Below is a small trained network, with its code and all its weights. Each question gives an input and a target symbol and asks what happens when units are switched off, that is, made to give their printed mean instead of their output.

import numpy as np


def w(rows, s, z=0):
    codes = np.array(rows[::2]) - 128.0
    scale = np.full(codes.shape[1], s)
    scale[-1] = z or s
    return codes * scale


def f(y):
    return y / 2 * (1 + np.tanh(0.7978845608 * (y + 0.044715 * y**3)))


def softmax(a):
    e = np.exp(a - a.max(-1, keepdims=True))
    return e / e.sum(-1, keepdims=True)


def log_softmax(a):
    a = a - a.max(-1, keepdims=True)
    return a - np.log(np.exp(a).sum(-1, keepdims=True))


def net(x, mask):
    ids = ['ΔΛΞβζη'.index(c) for c in x.split()]
    T = len(ids)
    res = E[ids] + P[:T]
    r = res
    for j in range(2):
        rows = slice(2 * j, 2 * j + 2)
        q, k, v = (r @ M[0][rows].T for M in (Q, K, V))
        z = softmax(np.where(np.tri(T) > 0, q @ k.T / 2**0.5, -1e9)) @ v
        o = O[0][rows]
        res = res + np.where(mask[j], z, o[:, -1]) @ o[:, :-1]
    y = f(res @ A[0][:, :-1].T + A[0][:, -1])
    res = res + np.where(mask[2:6], y, B[0][:, -1]) @ B[0][:, :-1]
    return log_softmax(res[-1] @ U[:, :-1].T + U[:, -1])


Q, K, V, O, A, B = {}, {}, {}, {}, {}, {}
E = w([
[131,117,203,165,196,142,181,54],'Δ',
[192,212,171,60,156,217,206,144],'Λ',
[58,233,145,146,95,85,88,177],'Ξ',
[97,97,59,3,177,58,90,144],'β',
[175,146,253,91,140,150,219,102],'ζ',
[162,107,66,105,20,66,138,115],'η',
],0.013)
P = w([
[52,2,202,86,98,51,133,242],'0',
[97,146,122,100,142,83,168,44],'1',
[120,167,105,151,140,88,158,85],'2',
[148,186,109,160,147,109,150,112],'3',
[162,201,98,161,145,138,161,126],'4',
[172,210,93,155,149,163,154,128],'5',
[190,220,100,153,143,169,149,146],'6',
[204,231,118,115,119,178,157,147],'7',
],0.0069)
Q[0] = w([
[120,29,90,177,104,157,19,228],'h1',
[168,117,208,174,175,184,183,29],'h1',
[202,137,132,66,254,143,132,131],'h2',
[116,116,225,95,252,206,206,77],'h2',
],0.0075)
K[0] = w([
[174,184,91,180,161,125,142,32],'h1',
[133,68,170,175,135,113,154,126],'h1',
[75,64,119,90,156,103,112,187],'h2',
[82,39,223,81,171,156,139,255],'h2',
],0.0093)
V[0] = w([
[44,205,132,164,131,155,67,179],'h1',
[99,103,171,163,254,138,132,86],'h1',
[65,50,114,136,206,66,51,116],'h2',
[109,108,229,180,56,100,166,119],'h2',
],0.0087)
O[0] = w([
[139,80,31,126,81,120,224,80,71],'h1',
[154,29,89,111,7,199,58,218,3],'h1',
[113,233,131,155,2,221,128,74,158],'h2',
[66,27,203,99,169,231,90,178,206],'h2',
],0.0068,0.0046)
A[0] = w([
[124,214,55,167,39,62,158,66,151],'n1',
[51,49,54,64,135,51,62,156,6],'n2',
[133,8,43,106,51,84,120,105,80],'n3',
[143,177,135,123,254,42,177,105,207],'n4',
],0.007,0.0015)
B[0] = w([
[204,92,126,158,185,109,112,171,195],'n1',
[68,242,238,152,152,134,75,23,141],'n2',
[18,254,165,104,152,108,37,105,133],'n3',
[143,126,102,63,26,118,118,183,249],'n4',
],0.0086,0.012)
U = w([
[134,106,107,128,17,198,65,126,101],'Δ',
[214,61,58,122,127,79,158,208,207],'Λ',
[120,113,79,106,127,156,203,73,149],'Ξ',
[193,166,157,181,129,133,118,104,5],'β',
[139,122,153,123,213,147,109,141,52],'ζ',
[11,254,176,116,128,97,77,117,195],'η',
],0.0067,0.0028)

Each question gives the input, a string of symbols that net reads in full, and the target symbol t.
The units are the heads (2 rows each of Q, K, V and O) and the neurons (one row each of A and B). Each row of codes is followed by its name. A weight is (code - 128) times the scale printed after its matrix; where a second scale follows, it is the last column's (O, A, B and U).
mask holds one flag per unit, heads first, then neurons. A switched-off unit (its flag False) gives its mean, the last column of its rows in O or B, instead of its output. The means were averaged over made-up inputs and are rounded, as every weight is.
A unit's drop is (log p(t) with every unit on - log p(t) with that unit switched off) / (log p(t) with every unit on - log p(t) with every unit switched off).
The circuit of an input: a set's keep is (log p(t) with only the set's units on - log p(t) with every unit switched off) / (log p(t) with every unit on - log p(t) with every unit switched off). Starting from all 6 units, units are removed one at a time, each time the one whose removal leaves the highest keep (on an exact tie, the one counted first), for as long as the keep stays at least 0.8.
units of the circuit, in order: the units of the circuit, biggest drop first
top k neurons: the k neurons with the biggest drops, biggest first
heads that matter: for each layer, one digit per head in row order, 1 if its drop is at least 0.15 and else 0, layers parted by /
drop of u: that unit's drop, to one decimal
input Ξ β Ξ Λ, target Ξ: units of the circuit, in order	h1
input η Δ Ξ β Ξ Δ, target η: units of the circuit, in order	h1, n1
input η Δ η Λ Δ ζ Λ β, target η: heads that matter	00
input Δ Λ Λ Δ Ξ ζ, target Δ: heads that matter	11
input ζ Ξ Ξ ζ ζ β, target η: heads that matter	10
input Λ Ξ η η Λ, target Λ: top 2 neurons	n4, n2
input β η Ξ Δ, target β: top 2 neurons	n1, n4
input β β η, target η: heads that matter	01
input Ξ β Δ Δ, target Ξ: heads that matter	11
input Δ Δ β η, target η: heads that matter	11
input η β Ξ η ζ ζ, target η: heads that matter	10
input Δ β β η β Δ, target Δ: drop of n2	0.0
input Ξ β Λ Ξ Λ, target Ξ: drop of h1	0.8
input η η η Ξ η Ξ Ξ, target Λ: drop of n1	0.1
input η Λ η ζ, target η: units of the circuit, in order	h1
input β Ξ Δ, target β: units of the circuit, in order	h2, n1
